Below is a small trained network, with its code and all its weights. Each question gives an input and a class and asks what happens when units are switched off, that is, made to give their printed mean instead of their output.

import numpy as np


def w(rows, s, z=0):
    codes = np.array(rows[::2]) - 128.0
    scale = np.full(codes.shape[1], s)
    scale[-1] = z or s
    return codes * scale


def f(y):
    return y / 2 * (1 + np.tanh(0.7978845608 * (y + 0.044715 * y**3)))


def log_softmax(a):
    a = a - a.max(-1, keepdims=True)
    return a - np.log(np.exp(a).sum(-1, keepdims=True))


def net(x, mask):
    res = np.array(x, float).reshape(1, 7) / 4 @ E
    y = f(res @ A[0][:, :-1].T + A[0][:, -1])
    res = res + np.where(mask, y, B[0][:, -1]) @ B[0][:, :-1]
    return log_softmax(res[-1] @ U[:, :-1].T + U[:, -1])


A, B = {}, {}
E = w([
[138,102,190,119,112,84],'x0',
[129,129,147,119,123,129],'x1',
[114,2,102,54,79,217],'x2',
[26,122,120,195,60,79],'x3',
[121,127,106,127,138,117],'x4',
[147,115,63,136,163,91],'x5',
[224,169,49,73,16,98],'x6',
],0.0067)
A[0] = w([
[130,160,133,65,82,113,8],'neuron 1',
[129,24,109,114,107,154,81],'neuron 2',
[212,115,164,69,184,154,169],'neuron 3',
[108,105,121,93,113,165,107],'neuron 4',
[96,103,137,125,184,118,20],'neuron 5',
[148,67,129,136,165,88,122],'neuron 6',
[103,67,95,81,124,151,85],'neuron 7',
[66,78,147,142,140,218,3],'neuron 8',
[80,149,126,198,39,106,196],'neuron 9',
[77,120,165,72,106,150,212],'neuron 10',
[179,175,137,127,179,163,115],'neuron 11',
[49,53,143,164,176,153,98],'neuron 12',
[132,88,217,117,90,126,23],'neuron 13',
[85,112,92,163,137,125,99],'neuron 14',
[95,205,115,153,159,109,109],'neuron 15',
[115,127,96,87,94,207,125],'neuron 16',
[170,128,54,96,45,93,85],'neuron 17',
[5,116,141,131,133,110,178],'neuron 18',
[115,89,134,172,208,160,57],'neuron 19',
[124,147,186,106,81,172,222],'neuron 20',
],0.011,0.0023)
B[0] = w([
[204,211,114,90,157,164,155],'neuron 1',
[139,213,217,245,67,18,216],'neuron 2',
[13,97,41,102,25,43,233],'neuron 3',
[154,95,100,176,107,64,167],'neuron 4',
[215,146,185,102,183,170,152],'neuron 5',
[61,146,155,133,182,153,145],'neuron 6',
[111,121,221,208,2,130,195],'neuron 7',
[162,162,156,153,87,153,211],'neuron 8',
[134,65,38,110,120,135,236],'neuron 9',
[147,63,126,126,127,141,186],'neuron 10',
[88,64,57,172,51,40,182],'neuron 11',
[206,189,123,42,89,130,238],'neuron 12',
[122,222,124,94,119,76,160],'neuron 13',
[120,144,66,77,99,61,154],'neuron 14',
[196,103,191,164,62,85,189],'neuron 15',
[70,90,234,165,78,131,201],'neuron 16',
[225,197,167,37,153,211,254],'neuron 17',
[120,127,66,85,93,160,227],'neuron 18',
[164,239,93,85,204,201,194],'neuron 19',
[109,117,108,41,97,54,183],'neuron 20',
],0.0054,0.0065)
U = w([
[193,194,181,254,89,32,66],'0',
[151,159,111,126,119,91,208],'1',
[226,183,167,48,176,165,35],'2',
[140,48,110,42,157,110,253],'3',
[98,48,17,104,105,56,62],'4',
],0.0073,0.0028)

Each question gives the input, the list of numbers given to net, and the class t.
The units are the neurons (one row each of A and B). Each row of codes is followed by its name. A weight is (code - 128) times the scale printed after its matrix; where a second scale follows, it is the last column's (A, B and U).
mask holds one flag per neuron, in row order. A switched-off neuron (its flag False) gives its mean, the last column of its row in B, instead of its output. The means were averaged over made-up inputs and are rounded, as every weight is.
A unit's drop is (log p(t) with every unit on - log p(t) with that unit switched off) / (log p(t) with every unit on - log p(t) with every unit switched off).
The circuit of an input: a set's keep is (log p(t) with only the set's units on - log p(t) with every unit switched off) / (log p(t) with every unit on - log p(t) with every unit switched off). Starting from the 12 units with the biggest drops (on a tie, the unit counted first), units are removed one at a time, each time the one whose removal leaves the highest keep (on an exact tie, the one counted first), for as long as the keep stays at least 0.8.
units of the circuit, in order: the units of the circuit, biggest drop first
most important unit: the unit with the biggest drop
top k neurons: the k neurons with the biggest drops, biggest first
drop when u is switched off: that unit's drop, to one decimal
input [2,0,1,-4,-8,2,-2], class 4: units of the circuit, in order	neuron 3; neuron 17
input [0,6,2,6,-7,-5,-6], class 2: units of the circuit, in order	neuron 12; neuron 3
input [1,-7,-4,7,4,-7,-4], class 3: units of the circuit, in order	neuron 2; neuron 9
input [0,4,-2,-7,-5,4,-5], class 4: top 2 neurons	neuron 3; neuron 11
input [7,4,2,-8,-5,1,4], class 4: units of the circuit, in order	neuron 3
input [-4,2,-2,6,0,-7,2], class 4: units of the circuit, in order	neuron 9; neuron 2
input [3,6,7,-1,7,-5,-2], class 0: units of the circuit, in order	neuron 2; neuron 7
input [7,-8,-4,1,-8,-4,2], class 3: units of the circuit, in order	neuron 2; neuron 7
input [-4,3,-4,-7,-1,-4,-5], class 4: units of the circuit, in order	neuron 11; neuron 3
input [-3,6,-3,-8,-5,5,4], class 4: units of the circuit, in order	neuron 3; neuron 11
input [-7,-5,-5,8,-5,-7,-8], class 2: units of the circuit, in order	neuron 12; neuron 19; neuron 2
input [-2,0,1,6,3,2,7], class 2: top 2 neurons	neuron 17; neuron 3
input [0,-7,1,8,-5,-3,-8], class 2: units of the circuit, in order	neuron 12; neuron 19
input [-3,-3,-2,7,8,1,0], class 4: top neuron	neuron 9
input [-6,4,-5,0,5,-8,7], class 2: units of the circuit, in order	neuron 17; neuron 3
input [-7,-2,8,7,8,1,8], class 0: top 3 neurons	neuron 2; neuron 7; neuron 16
input [-5,-4,-2,0,0,8,6], class 2: top 2 neurons	neuron 17; neuron 3
input [7,-2,-3,-8,5,-8,-3], class 4: top 3 neurons	neuron 3; neuron 11; neuron 17
input [-1,2,5,4,-8,-6,4], class 0: top 2 neurons	neuron 2; neuron 16
input [4,-1,2,5,2,3,-7], class 2: most important unit	neuron 12
input [-4,-8,0,4,-6,-5,6], class 3: top 2 neurons	neuron 9; neuron 2
input [4,-5,0,5,-8,-4,3], class 3: top 2 neurons	neuron 2; neuron 3
input [-2,2,-3,7,1,1,3], class 4: top 2 neurons	neuron 9; neuron 2
input [-5,-4,4,0,2,1,8], class 2: drop when neuron 14 is switched off	0.0
input [-7,-3,8,7,-7,-1,-4], class 0: drop when neuron 8 is switched off	0.2
input [0,2,-3,-1,6,2,8], class 2: drop when neuron 17 is switched off	0.4
input [-4,2,4,-8,6,0,3], class 4: units of the circuit, in order	neuron 3
input [-6,-2,8,4,6,3,-5], class 0: drop when neuron 2 is switched off	0.4
